Below is a small trained network, with its code and all its weights. Each question gives an input and a class and asks what happens when units are switched off, that is, made to give their printed mean instead of their output.

import numpy as np


def w(rows, s, z=0):
    codes = np.array(rows[::2]) - 128.0
    scale = np.full(codes.shape[1], s)
    scale[-1] = z or s
    return codes * scale


def norm(h):
    return h / np.sqrt((h * h).mean(-1, keepdims=True) + 1e-5)


def f(y):
    return y / 2 * (1 + np.tanh(0.7978845608 * (y + 0.044715 * y**3)))


def log_softmax(a):
    a = a - a.max(-1, keepdims=True)
    return a - np.log(np.exp(a).sum(-1, keepdims=True))


def net(x, mask):
    res = np.array(x, float).reshape(1, 4) / 4 @ E
    u = 0
    for l in range(2):
        y = f(norm(res) @ A[l][:, :-1].T + A[l][:, -1])
        res = res + np.where(mask[u : u + 11], y, B[l][:, -1]) @ B[l][:, :-1]
        u += 11
    return log_softmax(norm(res)[-1] @ U[:, :-1].T + U[:, -1])


A, B = {}, {}
E = w([
[167,33,182,122,67,109,103,212,68,157,119,196],'x0',
[147,223,108,133,140,46,25,125,198,171,138,133],'x1',
[118,120,149,51,74,154,46,2,90,149,164,88],'x2',
[115,111,38,75,80,110,183,164,109,71,129,98],'x3',
],0.0088)
A[0] = w([
[207,141,98,113,65,67,93,86,142,157,163,63,183],'L0N0',
[120,83,38,107,86,99,123,190,106,128,107,122,138],'L0N1',
[157,156,102,172,113,81,180,207,206,153,80,174,124],'L0N2',
[127,44,133,137,106,185,71,92,28,159,213,88,100],'L0N3',
[151,21,198,188,125,131,112,145,68,187,138,168,82],'L0N4',
[132,80,162,181,130,120,143,182,153,185,60,193,162],'L0N5',
[156,201,135,198,198,47,68,161,201,159,142,170,114],'L0N6',
[131,157,2,168,166,110,133,171,201,36,117,28,3],'L0N7',
[80,109,94,117,97,124,166,58,163,75,184,59,60],'L0N8',
[169,150,161,70,15,53,61,77,67,86,127,147,94],'L0N9',
[143,91,141,118,108,185,223,109,69,88,142,130,106],'L0N10',
],0.0076,0.0047)
B[0] = w([
[104,176,103,152,176,116,156,135,84,189,152,181,213],'L0N0',
[140,96,81,106,145,117,83,71,36,93,82,160,202],'L0N1',
[113,137,149,95,192,121,187,148,158,172,173,209,231],'L0N2',
[96,110,156,150,53,126,64,140,213,159,17,149,232],'L0N3',
[26,110,94,178,102,154,169,126,141,85,173,1,248],'L0N4',
[162,134,182,117,146,107,125,164,60,89,168,76,236],'L0N5',
[228,123,184,67,176,141,80,119,208,101,126,130,255],'L0N6',
[63,54,110,190,61,123,99,97,90,155,60,80,227],'L0N7',
[172,165,104,83,191,102,101,124,112,165,171,85,190],'L0N8',
[92,90,200,169,162,191,156,171,162,145,125,142,222],'L0N9',
[247,147,113,137,98,132,149,125,124,69,116,90,228],'L0N10',
],0.009,0.0071)
A[1] = w([
[165,124,180,161,122,165,136,126,188,182,155,125,64],'L1N0',
[129,159,123,159,209,176,107,73,122,164,126,135,39],'L1N1',
[152,208,179,189,201,180,58,119,171,142,166,50,147],'L1N2',
[127,37,118,152,168,198,173,106,130,46,60,79,90],'L1N3',
[144,185,90,5,159,161,162,70,128,81,83,125,213],'L1N4',
[255,195,121,196,85,168,177,141,135,170,14,170,23],'L1N5',
[126,134,86,226,202,91,115,148,197,189,81,144,42],'L1N6',
[142,215,122,61,186,134,124,149,94,155,182,205,138],'L1N7',
[173,135,84,94,142,121,121,10,228,116,131,125,7],'L1N8',
[168,211,157,95,129,189,129,25,150,153,147,53,49],'L1N9',
[157,142,42,146,121,125,216,181,50,143,180,80,180],'L1N10',
],0.0083,0.0019)
B[1] = w([
[70,118,74,147,81,87,219,136,122,171,89,166,180],'L1N0',
[91,106,92,95,94,72,46,98,181,70,155,70,172],'L1N1',
[154,90,28,77,56,182,113,108,67,93,60,131,255],'L1N2',
[196,127,225,36,169,149,68,142,113,101,197,87,243],'L1N3',
[89,156,78,157,109,131,152,69,161,183,99,227,179],'L1N4',
[104,198,133,209,106,151,141,181,60,60,221,108,150],'L1N5',
[152,203,73,22,87,91,105,80,194,69,125,100,183],'L1N6',
[208,119,135,62,168,2,164,147,152,124,179,140,173],'L1N7',
[35,121,128,160,75,130,68,61,128,13,155,229,187],'L1N8',
[135,183,80,46,67,105,77,83,209,58,158,129,205],'L1N9',
[71,200,160,238,165,100,141,146,191,228,143,192,210],'L1N10',
],0.0082,0.009)
U = w([
[213,135,71,150,107,129,149,107,46,132,104,163,3],'0',
[138,162,58,56,85,107,69,56,179,81,117,153,189],'1',
[33,130,63,172,169,86,150,98,82,182,79,121,64],'2',
[121,150,199,232,223,150,194,166,58,95,205,120,197],'3',
[205,134,145,63,248,52,139,178,165,128,156,188,163],'4',
[43,90,173,155,88,190,90,125,188,215,60,162,75],'5',
[186,63,196,85,69,179,106,166,89,70,129,39,132],'6',
],0.015,0.0042)

Each question gives the input, the list of numbers given to net, and the class t.
The units are the neurons (one row each of A and B). Each row of codes is followed by its name. A weight is (code - 128) times the scale printed after its matrix; where a second scale follows, it is the last column's (A, B and U).
mask holds one flag per neuron, layer by layer. A switched-off neuron (its flag False) gives its mean, the last column of its row in B, instead of its output. The means were averaged over made-up inputs and are rounded, as every weight is.
A unit's drop is (log p(t) with every unit on - log p(t) with that unit switched off) / (log p(t) with every unit on - log p(t) with every unit switched off).
The circuit of an input: a set's keep is (log p(t) with only the set's units on - log p(t) with every unit switched off) / (log p(t) with every unit on - log p(t) with every unit switched off). Starting from the 12 units with the biggest drops (on a tie, the unit counted first), units are removed one at a time, each time the one whose removal leaves the highest keep (on an exact tie, the one counted first), for as long as the keep stays at least 0.8.
units of the circuit, in order: the units of the circuit, biggest drop first
k most important neurons: the k neurons with the biggest drops, biggest first
k most important neurons of layer l: the k neurons of layer l with the biggest drops, biggest first
drop of u: that unit's drop, to one decimal
input [5,6,6,-3], class 5: units of the circuit, in order	[L0N9]
input [4,1,-2,-7], class 6: 2 most important neurons	[L0N4 L0N6]
input [-1,0,6,-6], class 5: units of the circuit, in order	[L0N3 L0N9]
input [1,5,3,5], class 4: units of the circuit, in order	[L0N0 L1N7]
input [3,3,5,8], class 4: 2 most important neurons of layer 1	[L1N7 L1N2]
input [-3,-8,0,2], class 3: 3 most important neurons	[L1N5 L0N6 L0N10]
input [6,-1,8,6], class 5: 3 most important neurons	[L0N3 L0N5 L0N0]
input [-1,-2,0,3], class 0: 2 most important neurons of layer 0	[L0N6 L0N10]
input [5,5,-1,-3], class 4: 2 most important neurons of layer 0	[L0N2 L0N7]
input [-7,-2,-8,-8], class 1: 2 most important neurons	[L1N2 L1N6]
input [6,4,-2,-7], class 6: 3 most important neurons	[L0N4 L1N2 L0N5]
input [-2,-7,0,3], class 3: 2 most important neurons	[L1N5 L0N6]
input [-2,0,-4,5], class 2: 2 most important neurons	[L0N6 L0N7]
input [-8,-8,-4,-8], class 1: units of the circuit, in order	[L1N1]
input [3,0,-4,6], class 4: 2 most important neurons of layer 0	[L0N4 L0N2]
input [-3,-5,-1,-4], class 6: 2 most important neurons of layer 1	[L1N3 L1N9]
input [6,5,2,2], class 5: 4 most important neurons of layer 0	[L0N9 L0N2 L0N8 L0N4]
input [0,1,5,-2], class 5: 2 most important neurons	[L0N3 L0N9]
input [-5,0,-8,5], class 4: 3 most important neurons of layer 0	[L0N2 L0N3 L0N0]
input [1,6,-2,0], class 4: units of the circuit, in order	[L0N2]
input [-3,-7,-2,5], class 3: 2 most important neurons	[L1N10 L1N2]
input [-3,1,3,5], class 2: 2 most important neurons of layer 0	[L0N6 L0N7]
input [-2,-3,0,4], class 0: 2 most important neurons of layer 0	[L0N6 L0N10]
input [4,-1,-6,6], class 3: 2 most important neurons of layer 0	[L0N6 L0N8]
input [7,-2,8,1], class 5: drop of L0N3	0.7
input [8,3,-1,7], class 3: drop of L0N6	0.3
input [2,5,2,4], class 4: most important neuron	[L1N7]
